Below is a small trained network, with its code and all its weights. Each question gives an input and a class and asks what happens when units are switched off, that is, made to give their printed mean instead of their output.

import numpy as np


def w(rows, s, z=0):
    codes = np.array(rows[::2]) - 128.0
    scale = np.full(codes.shape[1], s)
    scale[-1] = z or s
    return codes * scale


def f(y):
    return y / 2 * (1 + np.tanh(0.7978845608 * (y + 0.044715 * y**3)))


def log_softmax(a):
    a = a - a.max(-1, keepdims=True)
    return a - np.log(np.exp(a).sum(-1, keepdims=True))


def net(x, mask):
    res = np.array(x, float).reshape(1, 7) / 4 @ E
    y = f(res @ A[0][:, :-1].T + A[0][:, -1])
    res = res + np.where(mask, y, B[0][:, -1]) @ B[0][:, :-1]
    return log_softmax(res[-1] @ U[:, :-1].T + U[:, -1])


A, B = {}, {}
E = w([
[61,121,143,162,146,95,248,137,211,137,157],'x0',
[180,113,111,134,105,142,152,106,107,111,187],'x1',
[75,137,183,120,189,158,53,142,91,166,56],'x2',
[131,117,123,126,135,137,127,89,152,131,132],'x3',
[126,98,157,158,18,76,111,207,156,48,159],'x4',
[202,78,130,139,132,170,171,84,58,149,215],'x5',
[138,129,103,136,95,119,163,82,144,110,143],'x6',
],0.012)
A[0] = w([
[248,113,78,132,44,137,204,53,132,92,255,152],'n1',
[95,155,114,132,150,152,112,117,207,99,106,55],'n2',
[64,151,115,134,89,131,161,101,221,111,54,85],'n3',
[148,135,108,127,149,155,2,85,80,174,41,22],'n4',
[135,171,127,161,130,150,133,139,71,79,171,45],'n5',
[121,84,140,139,82,107,114,121,148,120,99,250],'n6',
[121,152,129,141,145,155,65,93,114,120,93,54],'n7',
[146,109,160,152,22,126,64,183,140,58,153,133],'n8',
[127,150,119,144,185,136,56,88,86,74,88,120],'n9',
[143,81,123,130,142,126,109,101,112,175,86,89],'n10',
],0.013,0.0023)
B[0] = w([
[248,91,115,152,109,101,152,85,169,102,164,254],'n1',
[105,142,121,128,124,115,151,104,146,108,105,151],'n2',
[98,124,98,132,161,100,128,134,168,137,87,172],'n3',
[136,168,135,75,133,156,100,74,99,134,102,211],'n4',
[136,128,140,124,127,128,159,112,125,123,145,145],'n5',
[104,144,160,133,117,110,118,140,142,113,131,152],'n6',
[163,133,130,126,128,124,110,131,110,132,74,163],'n7',
[100,119,127,134,83,141,88,163,112,119,159,198],'n8',
[156,162,135,89,134,123,130,127,111,121,114,174],'n9',
[150,155,131,118,141,137,125,151,76,141,112,153],'n10',
],0.016,0.032)
U = w([
[74,147,61,127,166,75,126,122,192,150,63,177],'0',
[173,190,148,34,143,179,41,72,56,166,81,68],'1',
[255,64,75,149,97,110,145,60,145,118,185,221],'2',
[86,110,150,132,16,134,3,207,109,87,166,125],'3',
[122,97,165,155,232,237,220,127,53,253,158,2],'4',
],0.0073,0.00079)

Each question gives the input, the list of numbers given to net, and the class t.
The units are the neurons (one row each of A and B). Each row of codes is followed by its name. A weight is (code - 128) times the scale printed after its matrix; where a second scale follows, it is the last column's (A, B and U).
mask holds one flag per neuron, in row order. A switched-off neuron (its flag False) gives its mean, the last column of its row in B, instead of its output. The means were averaged over made-up inputs and are rounded, as every weight is.
A unit's drop is (log p(t) with every unit on - log p(t) with that unit switched off) / (log p(t) with every unit on - log p(t) with every unit switched off).
unit that matters most: the unit with the biggest drop
k most important neurons: the k neurons with the biggest drops, biggest first
drop when u is switched off: that unit's drop, to one decimal
input [3,-8,-2,-7,1,1,-7], class 0: unit that matters most -> n1
input [7,-7,3,-8,3,4,-4], class 0: 2 most important neurons -> [n1; n8]
input [7,-8,5,-4,4,6,-1], class 4: 2 most important neurons -> [n1; n8]
input [-2,-1,-5,2,-1,-5,-8], class 1: 2 most important neurons -> [n1; n8]
input [5,-2,7,-2,-7,-5,6], class 0: 2 most important neurons -> [n3; n2]
input [4,-1,3,-5,-2,0,-7], class 4: 3 most important neurons -> [n1; n4; n8]
input [-2,-1,5,-4,3,-1,3], class 1: 2 most important neurons -> [n1; n4]
input [8,0,8,-6,-6,-8,-8], class 0: 2 most important neurons -> [n3; n2]
input [-5,1,8,6,7,-3,8], class 3: 3 most important neurons -> [n8; n6; n10]
input [6,3,-1,3,2,0,-8], class 0: 2 most important neurons -> [n1; n8]
input [-3,-3,-6,8,-1,-2,-6], class 1: drop when n3 is switched off -> 0.1
input [-2,-3,-1,-3,-2,5,-4], class 1: drop when n1 is switched off -> 1.5
input [6,6,5,-6,-7,7,-7], class 4: drop when n1 is switched off -> 0.6
input [0,1,2,-3,4,-7,4], class 3: most important neuron -> [n8]
input [2,6,0,-4,7,-8,-3], class 3: drop when n8 is switched off -> 0.1
